Below is a small trained network, with its code and all its weights. Each question gives an input and a class and asks what happens when units are switched off, that is, made to give their printed mean instead of their output.

import numpy as np


def w(rows, s, z=0):
    codes = np.array(rows[::2]) - 128.0
    scale = np.full(codes.shape[1], s)
    scale[-1] = z or s
    return codes * scale


def norm(h):
    return h / np.sqrt((h * h).mean(-1, keepdims=True) + 1e-5)


def f(y):
    return y / 2 * (1 + np.tanh(0.7978845608 * (y + 0.044715 * y**3)))


def log_softmax(a):
    a = a - a.max(-1, keepdims=True)
    return a - np.log(np.exp(a).sum(-1, keepdims=True))


def net(x, mask):
    res = np.array(x, float).reshape(1, 5) / 4 @ E
    u = 0
    for l in range(3):
        y = f(norm(res) @ A[l][:, :-1].T + A[l][:, -1])
        res = res + np.where(mask[u : u + 12], y, B[l][:, -1]) @ B[l][:, :-1]
        u += 12
    return log_softmax(norm(res)[-1] @ U[:, :-1].T + U[:, -1])


A, B = {}, {}
E = w([
[94,104,249,142,219,2],'x0',
[129,124,128,126,128,128],'x1',
[142,134,195,39,70,181],'x2',
[145,143,109,91,138,113],'x3',
[223,149,164,178,155,109],'x4',
],0.0067)
A[0] = w([
[51,137,88,139,137,99,102],'L0N1',
[74,113,130,149,210,38,33],'L0N2',
[79,106,100,105,163,108,24],'L0N3',
[134,158,127,111,45,142,63],'L0N4',
[175,96,160,127,97,152,81],'L0N5',
[47,147,208,93,135,89,63],'L0N6',
[147,124,51,174,126,129,119],'L0N7',
[114,118,69,161,160,149,123],'L0N8',
[118,152,132,131,73,84,151],'L0N9',
[6,133,114,104,112,129,254],'L0N10',
[122,109,252,73,112,80,56],'L0N11',
[139,117,135,172,185,51,88],'L0N12',
],0.011,0.0057)
B[0] = w([
[109,153,73,123,70,98,169],'L0N1',
[107,165,220,72,29,57,222],'L0N2',
[135,129,95,187,72,84,132],'L0N3',
[120,141,173,88,74,117,162],'L0N4',
[145,247,129,81,88,110,140],'L0N5',
[149,109,17,130,55,77,198],'L0N6',
[167,116,77,188,200,159,199],'L0N7',
[112,164,44,158,185,113,178],'L0N8',
[138,179,92,71,140,177,138],'L0N9',
[80,95,101,50,97,161,254],'L0N10',
[148,166,2,215,233,246,216],'L0N11',
[131,144,219,111,172,154,209],'L0N12',
],0.0086,0.0073)
A[1] = w([
[102,154,53,106,162,125,3],'L1N1',
[118,98,35,166,167,164,105],'L1N2',
[52,114,53,90,122,182,128],'L1N3',
[207,187,138,166,131,210,108],'L1N4',
[65,93,118,99,81,53,44],'L1N5',
[44,153,87,101,140,163,51],'L1N6',
[153,105,229,124,146,155,80],'L1N7',
[145,174,152,114,55,176,128],'L1N8',
[3,152,51,133,148,72,142],'L1N9',
[183,152,70,166,180,127,157],'L1N10',
[74,126,125,92,58,105,53],'L1N11',
[25,98,90,140,116,101,40],'L1N12',
],0.011,0.0057)
B[1] = w([
[2,73,138,127,178,122,159],'L1N1',
[114,145,151,171,151,62,243],'L1N2',
[74,113,200,134,219,132,254],'L1N3',
[197,120,101,125,30,63,218],'L1N4',
[236,170,146,100,32,123,164],'L1N5',
[84,77,121,131,207,149,174],'L1N6',
[70,204,113,142,177,85,144],'L1N7',
[131,172,173,24,68,126,183],'L1N8',
[105,148,41,53,66,100,231],'L1N9',
[140,48,105,148,93,164,232],'L1N10',
[177,155,146,117,69,214,172],'L1N11',
[179,147,35,165,120,95,160],'L1N12',
],0.009,0.0084)
A[2] = w([
[79,123,55,67,136,160,68],'L2N1',
[160,80,152,69,32,165,140],'L2N2',
[121,141,167,127,124,182,35],'L2N3',
[82,188,79,122,195,176,88],'L2N4',
[201,123,98,249,142,64,88],'L2N5',
[54,66,99,138,223,136,50],'L2N6',
[99,67,189,93,111,208,2],'L2N7',
[11,139,118,83,110,90,29],'L2N8',
[51,156,217,49,167,195,25],'L2N9',
[27,119,63,86,155,181,77],'L2N10',
[112,92,52,109,94,186,95],'L2N11',
[154,97,63,216,175,126,168],'L2N12',
],0.011,0.0044)
B[2] = w([
[116,71,168,190,197,88,208],'L2N1',
[51,208,157,81,100,132,234],'L2N2',
[130,68,163,153,153,143,119],'L2N3',
[94,90,56,169,124,85,177],'L2N4',
[200,108,190,205,180,197,234],'L2N5',
[69,144,49,11,88,29,220],'L2N6',
[144,32,131,53,173,217,143],'L2N7',
[193,200,122,144,36,115,193],'L2N8',
[158,7,198,187,182,255,190],'L2N9',
[53,23,175,165,238,63,240],'L2N10',
[186,189,161,147,161,111,201],'L2N11',
[206,121,59,111,79,175,255],'L2N12',
],0.0088,0.0076)
U = w([
[22,42,17,138,214,24,175],'0',
[116,211,106,53,23,57,202],'1',
[251,116,55,254,148,175,155],'2',
[125,220,239,236,241,34,23],'3',
[31,29,199,53,189,224,1],'4',
],0.012,0.0057)

Each question gives the input, the list of numbers given to net, and the class t.
The units are the neurons (one row each of A and B). Each row of codes is followed by its name. A weight is (code - 128) times the scale printed after its matrix; where a second scale follows, it is the last column's (A, B and U).
mask holds one flag per neuron, layer by layer. A switched-off neuron (its flag False) gives its mean, the last column of its row in B, instead of its output. The means were averaged over made-up inputs and are rounded, as every weight is.
A unit's drop is (log p(t) with every unit on - log p(t) with that unit switched off) / (log p(t) with every unit on - log p(t) with every unit switched off).
The circuit of an input: a set's keep is (log p(t) with only the set's units on - log p(t) with every unit switched off) / (log p(t) with every unit on - log p(t) with every unit switched off). Starting from the 12 units with the biggest drops (on a tie, the unit counted first), units are removed one at a time, each time the one whose removal leaves the highest keep (on an exact tie, the one counted first), for as long as the keep stays at least 0.8.
circuit, biggest first: the units of the circuit, biggest drop first
top k neurons: the k neurons with the biggest drops, biggest first
top k neurons in layer l: the k neurons of layer l with the biggest drops, biggest first
drop of u: that unit's drop, to one decimal
input [6,7,-3,7,-3], class 1: circuit, biggest first -> [L0N2]
input [0,8,-2,-7,3], class 2: top 2 neurons in layer 0 -> [L0N2 L0N10]
input [2,-2,0,1,4], class 3: top 2 neurons -> [L0N12 L0N7]
input [8,2,0,-8,-3], class 1: circuit, biggest first -> [L0N6 L1N5]
input [-4,4,5,4,-1], class 4: top 2 neurons -> [L2N9 L0N2]
input [8,4,8,2,2], class 2: top 2 neurons -> [L0N11 L0N10]
input [1,-4,-8,3,1], class 3: top 3 neurons in layer 2 -> [L2N6 L2N12 L2N2]
input [1,3,-5,-5,1], class 3: top 3 neurons in layer 0 -> [L0N12 L0N2 L0N6]
input [-6,-2,1,6,-2], class 4: top 3 neurons -> [L0N11 L0N4 L2N9]
input [3,-6,0,-1,4], class 3: top 3 neurons -> [L0N12 L0N2 L0N7]
input [4,1,-8,-6,1], class 3: top 3 neurons in layer 0 -> [L0N12 L0N6 L0N10]
input [-2,6,-5,2,1], class 2: top 3 neurons -> [L0N7 L0N10 L2N5]
input [-4,6,1,-6,-3], class 4: top 2 neurons in layer 0 -> [L0N11 L0N4]
input [2,-2,1,5,1], class 2: circuit, biggest first -> [L0N11]
input [1,5,8,0,0], class 0: top 3 neurons in layer 0 -> [L0N11 L0N2 L0N12]
input [-5,-6,8,1,0], class 4: top 3 neurons -> [L2N9 L1N9 L0N2]
input [-4,6,8,1,0], class 4: top 4 neurons -> [L2N9 L1N9 L0N2 L1N4]
input [1,5,-4,-8,-1], class 1: top 2 neurons -> [L0N11 L0N2]
input [1,-4,6,3,-5], class 0: top 2 neurons -> [L0N11 L0N2]
input [6,-3,-4,6,0], class 1: top neuron -> [L1N3]
input [-4,-1,1,0,-5], class 4: top 3 neurons -> [L0N11 L0N4 L2N9]
input [0,7,3,-5,7], class 1: top 3 neurons in layer 0 -> [L0N5 L0N7 L0N8]
input [1,3,6,-4,5], class 2: top 2 neurons -> [L0N11 L0N2]
input [4,0,0,7,4], class 3: top 4 neurons in layer 0 -> [L0N12 L0N2 L0N7 L0N8]
input [5,6,8,-2,2], class 2: top 2 neurons -> [L0N11 L0N10]
input [3,0,-1,-4,3], class 3: drop of L0N2 -> 0.2
input [-7,-1,2,-1,-8], class 4: drop of L2N9 -> 0.1
input [3,-8,7,-2,3], class 2: drop of L0N11 -> 1.3
input [5,5,6,-7,-4], class 0: drop of L0N11 -> 1.5
